Below are the code and all the weights of a small trained network. Each question names an input and a target symbol and asks about switching units off, where a switched-off unit gives its printed mean instead of its output.

import numpy as np


def w(rows, s, z=0):
    codes = np.array(rows[::2]) - 128.0
    scale = np.full(codes.shape[1], s)
    scale[-1] = z or s
    return codes * scale


def f(y):
    return np.maximum(y, 0)


def softmax(a):
    e = np.exp(a - a.max(-1, keepdims=True))
    return e / e.sum(-1, keepdims=True)


def log_softmax(a):
    a = a - a.max(-1, keepdims=True)
    return a - np.log(np.exp(a).sum(-1, keepdims=True))


def net(x, mask):
    ids = ['δεζηλσφψω'.index(c) for c in x.split()]
    T = len(ids)
    res = E[ids] + P[:T]
    u = 0
    for l in range(2):
        r = res
        for j in range(3):
            rows = slice(2 * j, 2 * j + 2)
            q, k, v = (r @ M[l][rows].T for M in (Q, K, V))
            z = softmax(np.where(np.tri(T) > 0, q @ k.T / 2**0.5, -1e9)) @ v
            o = O[l][rows]
            res = res + np.where(mask[u + j], z, o[:, -1]) @ o[:, :-1]
        u += 3
        y = f(res @ A[l][:, :-1].T + A[l][:, -1])
        res = res + np.where(mask[u : u + 12], y, B[l][:, -1]) @ B[l][:, :-1]
        u += 12
    return log_softmax(res[-1] @ U[:, :-1].T + U[:, -1])


Q, K, V, O, A, B = {}, {}, {}, {}, {}, {}
E = w([
[123,136,87,121,54,199,134,50,142,100,195,109],'δ',
[136,122,114,156,123,125,69,156,73,59,143,170],'ε',
[109,72,121,195,140,79,61,85,126,84,100,177],'ζ',
[78,129,190,59,118,167,123,54,220,189,183,148],'η',
[87,71,192,140,140,205,227,228,164,120,104,130],'λ',
[62,124,86,87,178,59,97,188,136,155,74,78],'σ',
[88,64,172,179,142,149,121,62,28,145,109,118],'φ',
[90,106,131,143,8,123,166,136,174,96,184,99],'ψ',
[122,177,122,151,109,125,147,114,15,131,100,185],'ω',
],0.013)
P = w([
[93,115,201,175,243,98,173,77,145,103,213,42],'0',
[33,157,135,171,27,167,45,99,133,122,153,254],'1',
[117,165,88,111,88,134,161,82,171,101,123,241],'2',
[132,157,83,109,105,131,166,97,134,139,132,216],'3',
[136,142,98,103,106,127,167,112,120,149,124,192],'4',
[141,146,93,81,109,126,184,116,87,167,124,185],'5',
[147,136,99,86,131,137,170,127,79,159,127,174],'6',
[148,124,96,71,133,133,156,139,67,165,131,167],'7',
[141,105,91,60,140,126,176,142,59,173,130,165],'8',
[179,146,90,68,155,128,168,145,65,135,136,144],'9',
],0.0056)
Q[0] = w([
[128,117,142,140,86,143,181,115,161,92,152,211],'0.h1',
[149,175,87,97,142,117,84,149,84,124,151,133],'0.h1',
[175,146,166,120,168,195,99,127,149,128,124,146],'0.h2',
[132,160,168,94,153,127,124,226,140,157,101,47],'0.h2',
[54,103,138,53,231,122,92,190,62,155,67,162],'0.h3',
[173,141,141,204,96,149,121,147,2,29,110,170],'0.h3',
],0.0069)
K[0] = w([
[191,116,167,139,183,99,154,109,149,108,186,151],'0.h1',
[50,116,148,104,170,123,91,130,156,126,103,120],'0.h1',
[185,9,119,204,126,176,147,114,125,108,80,136],'0.h2',
[198,212,197,166,52,185,205,102,94,118,173,202],'0.h2',
[126,132,126,95,253,54,62,251,126,112,28,125],'0.h3',
[154,115,211,215,165,161,114,169,111,13,198,46],'0.h3',
],0.0056)
V[0] = w([
[54,82,156,133,91,173,114,118,103,70,130,227],'0.h1',
[115,88,104,146,73,177,139,116,121,161,172,254],'0.h1',
[134,78,83,104,121,205,112,126,103,125,99,121],'0.h2',
[177,78,176,173,155,168,157,91,72,135,172,120],'0.h2',
[89,57,102,155,199,125,88,222,113,113,114,143],'0.h3',
[117,198,90,65,93,126,193,144,78,182,82,222],'0.h3',
],0.0052)
O[0] = w([
[162,148,137,181,40,106,22,209,164,55,181,207,222],'0.h1',
[135,209,112,119,72,157,83,149,157,97,173,206,140],'0.h1',
[138,184,111,112,88,156,221,73,126,172,140,173,102],'0.h2',
[109,146,117,144,166,87,233,81,149,177,110,122,15],'0.h2',
[106,183,105,128,144,61,160,114,194,78,104,210,253],'0.h3',
[194,255,175,163,44,191,59,152,131,127,108,157,168],'0.h3',
],0.0055,0.0023)
A[0] = w([
[119,110,150,77,146,146,138,118,180,215,105,87,139],'0.n1',
[101,145,103,158,195,89,158,123,176,130,129,130,79],'0.n2',
[186,119,59,84,162,132,76,178,99,116,98,156,111],'0.n3',
[150,111,116,183,105,81,111,100,139,79,140,205,115],'0.n4',
[79,95,150,142,139,135,132,145,93,116,199,185,233],'0.n5',
[92,147,80,62,164,77,109,180,139,153,50,94,121],'0.n6',
[155,83,189,176,148,120,84,41,108,156,126,151,195],'0.n7',
[146,105,120,210,155,92,74,112,54,91,115,203,213],'0.n8',
[119,80,165,102,177,120,233,168,107,135,89,13,141],'0.n9',
[188,162,117,197,100,169,130,116,114,113,157,88,176],'0.n10',
[192,182,86,155,117,165,111,101,2,137,115,141,251],'0.n11',
[132,104,148,152,83,199,97,85,122,135,167,107,137],'0.n12',
],0.0074,0.0024)
B[0] = w([
[208,126,130,166,211,183,154,157,149,176,159,113,173],'0.n1',
[122,47,136,83,131,84,60,99,160,122,51,143,171],'0.n2',
[124,201,151,139,158,123,160,60,101,153,86,134,205],'0.n3',
[183,125,168,69,156,180,103,116,70,153,125,53,198],'0.n4',
[235,114,128,122,129,117,162,154,150,85,122,109,222],'0.n5',
[52,149,54,111,147,146,75,121,159,159,119,116,254],'0.n6',
[162,187,157,79,156,114,193,148,41,118,91,208,163],'0.n7',
[167,145,178,92,173,128,116,141,57,52,143,106,234],'0.n8',
[116,75,127,254,121,225,110,77,157,150,118,129,179],'0.n9',
[85,76,137,123,61,97,56,92,99,144,93,135,159],'0.n10',
[164,81,206,120,153,151,40,155,133,58,115,139,207],'0.n11',
[155,111,56,105,130,68,140,124,167,158,137,179,186],'0.n12',
],0.0065,0.0064)
Q[1] = w([
[128,157,199,157,197,141,125,183,2,42,123,105],'1.h1',
[129,100,119,223,121,213,239,175,176,154,121,147],'1.h1',
[113,109,160,147,204,117,125,133,44,144,125,10],'1.h2',
[126,109,76,175,140,172,152,100,148,210,117,13],'1.h2',
[102,125,104,156,182,146,172,122,205,223,96,108],'1.h3',
[139,92,96,111,77,179,141,106,235,161,163,172],'1.h3',
],0.0068)
K[1] = w([
[72,105,144,237,125,157,151,80,102,56,116,91],'1.h1',
[131,130,169,135,111,159,207,197,144,137,129,178],'1.h1',
[62,97,73,166,243,113,55,96,143,146,58,15],'1.h2',
[76,254,54,80,122,103,110,187,59,225,49,164],'1.h2',
[131,191,68,100,129,129,141,163,128,178,103,171],'1.h3',
[175,130,118,69,48,163,111,112,147,170,159,203],'1.h3',
],0.0077)
V[1] = w([
[146,109,161,191,123,198,157,251,188,106,66,178],'1.h1',
[145,132,151,100,116,120,23,153,147,135,106,146],'1.h1',
[100,165,92,111,46,154,70,190,110,93,42,217],'1.h2',
[178,120,186,190,75,254,155,103,112,112,206,139],'1.h2',
[47,91,111,232,146,161,107,70,172,209,48,141],'1.h3',
[110,159,51,117,103,99,120,204,208,109,196,66],'1.h3',
],0.006)
O[1] = w([
[45,146,102,200,233,187,171,170,166,34,127,194,120],'1.h1',
[131,206,196,54,207,105,173,170,118,188,194,141,195],'1.h1',
[113,160,167,199,114,137,144,155,3,121,73,106,70],'1.h2',
[8,151,158,127,142,96,33,65,150,57,184,144,59],'1.h2',
[128,108,143,207,181,128,213,84,197,98,133,69,254],'1.h3',
[124,67,55,1,188,151,149,50,47,39,198,98,112],'1.h3',
],0.0062,0.0058)
A[1] = w([
[221,182,209,129,179,131,196,174,74,136,25,105,172],'1.n1',
[157,97,70,85,67,96,116,117,29,141,168,134,25],'1.n2',
[64,80,91,126,179,138,62,19,111,52,151,115,162],'1.n3',
[77,135,78,182,198,141,136,76,183,121,96,48,221],'1.n4',
[95,89,150,199,76,86,108,171,163,144,135,91,215],'1.n5',
[19,152,200,96,73,2,101,99,128,100,171,151,134],'1.n6',
[245,51,106,69,55,98,94,156,110,174,107,110,168],'1.n7',
[233,84,118,170,116,137,151,111,68,167,50,80,4],'1.n8',
[71,140,81,150,120,52,58,164,184,173,131,89,44],'1.n9',
[214,132,154,160,171,154,225,113,154,114,210,65,45],'1.n10',
[84,121,96,106,138,130,171,111,182,149,113,100,137],'1.n11',
[64,92,67,140,144,172,67,170,180,154,160,138,134],'1.n12',
],0.0054,0.0029)
B[1] = w([
[96,143,126,212,139,84,108,163,164,134,189,69,238],'1.n1',
[74,170,23,118,113,43,213,190,135,21,91,184,162],'1.n2',
[150,69,85,119,127,176,91,241,142,170,80,75,183],'1.n3',
[99,165,127,69,51,83,139,172,86,189,183,204,248],'1.n4',
[239,160,62,49,129,85,94,63,73,152,66,221,144],'1.n5',
[114,82,149,117,132,235,37,68,153,194,83,79,186],'1.n6',
[22,141,157,70,101,162,197,153,196,157,67,97,200],'1.n7',
[130,213,137,133,75,207,105,169,198,207,65,66,187],'1.n8',
[122,42,153,114,45,137,148,34,82,2,53,144,151],'1.n9',
[68,135,192,91,44,145,180,46,74,39,144,111,207],'1.n10',
[170,55,163,134,151,84,106,165,73,115,194,202,184],'1.n11',
[74,116,143,120,69,125,76,64,55,146,71,84,165],'1.n12',
],0.0053,0.011)
U = w([
[93,106,122,101,52,184,115,75,105,113,51,76,95],'δ',
[129,134,105,90,145,1,153,144,44,89,175,166,253],'ε',
[115,138,127,137,124,144,125,182,184,159,119,75,55],'ζ',
[143,145,162,88,175,185,120,95,150,163,181,152,135],'η',
[84,121,121,147,157,164,136,151,148,97,124,148,88],'λ',
[115,140,162,123,123,137,144,100,124,99,130,81,95],'σ',
[166,133,106,164,122,114,111,101,147,118,96,139,160],'φ',
[185,85,113,122,166,179,113,122,83,114,108,104,129],'ψ',
[108,110,167,171,126,117,88,143,68,141,175,97,82],'ω',
],0.0067,0.0036)

Each question gives the input, a string of symbols that net reads in full, and the target symbol t.
The units are the heads (2 rows each of Q, K, V and O) and the neurons (one row each of A and B). Each row of codes is followed by its name. A weight is (code - 128) times the scale printed after its matrix; where a second scale follows, it is the last column's (O, A, B and U).
mask holds one flag per unit, layer by layer, with each layer's heads first. A switched-off unit (its flag False) gives its mean, the last column of its rows in O or B, instead of its output. The means were averaged over made-up inputs and are rounded, as every weight is.
A unit's drop is (log p(t) with every unit on - log p(t) with that unit switched off) / (log p(t) with every unit on - log p(t) with every unit switched off).
unit that matters most: the unit with the biggest drop
k most important neurons: the k neurons with the biggest drops, biggest first
k most important neurons of layer l: the k neurons of layer l with the biggest drops, biggest first
heads that matter: for each layer, one digit per head in row order, 1 if its drop is at least 0.15 and else 0, layers parted by /
input δ ω σ σ σ ψ σ ε ω, target δ: 2 most important neurons : [0.n9, 1.n7]
input δ σ ε δ φ η φ ζ, target δ: heads that matter : 011 / 111
input ω ζ ψ σ λ σ δ φ, target ω: unit that matters most : 1.h2
input φ ω λ σ δ σ, target ε: 3 most important neurons of layer 0 : [0.n4, 0.n11, 0.n6]
input λ σ η λ σ ε, target λ: 2 most important neurons : [0.n9, 1.n3]
input η φ ε ζ ε σ ψ, target δ: heads that matter : 000 / 011
input σ σ ε ζ, target σ: heads that matter : 100 / 001
input σ σ η σ ω ω σ λ ψ ω, target σ: 2 most important neurons : [1.n10, 0.n9]
input η δ ε σ σ ε, target η: heads that matter : 001 / 110
input ω ε λ σ, target δ: heads that matter : 101 / 010
input σ σ ε σ σ σ σ δ ε, target σ: heads that matter : 100 / 001
input σ δ σ φ, target σ: 4 most important neurons : [1.n10, 0.n9, 0.n6, 0.n2]
input ε σ σ σ σ σ σ ε φ, target ε: 2 most important neurons : [0.n7, 1.n2]
input ω ε σ σ η ψ, target δ: unit that matters most : 1.n6
input η η ω, target η: 2 most important neurons : [0.n1, 0.n11]
input ψ η ω δ λ δ φ δ σ φ, target ψ: 4 most important neurons of layer 0 : [0.n9, 0.n11, 0.n8, 0.n7]
input δ ζ φ σ η ε, target δ: 2 most important neurons : [1.n7, 0.n9]
input ψ σ η ε, target ψ: 2 most important neurons of layer 0 : [0.n9, 0.n8]
input η σ ζ η η ψ ε ζ, target η: 2 most important neurons : [0.n1, 1.n6]
input λ σ σ δ ω, target λ: most important neuron : [0.n9]
input σ ε δ σ, target ε: heads that matter : 101 / 001
input ζ δ σ ε ε σ σ ε, target ζ: 2 most important neurons of layer 0 : [0.n2, 0.n7]
input φ σ σ ε, target φ: 2 most important neurons : [0.n9, 0.n7]
input ω σ σ ζ σ σ ε, target ω: 2 most important neurons : [0.n11, 1.n1]
input ε σ σ σ ε σ, target ζ: 2 most important neurons : [1.n8, 1.n1]
input δ ε δ ε, target δ: 2 most important neurons : [1.n7, 0.n11]
input η η ψ δ φ σ σ φ, target η: 2 most important neurons : [0.n1, 0.n9]
input λ ε η η σ φ, target λ: most important neuron of layer 0 : [0.n9]
input δ σ ε σ η ω, target δ: 4 most important neurons : [1.n7, 0.n9, 0.n11, 1.n6]
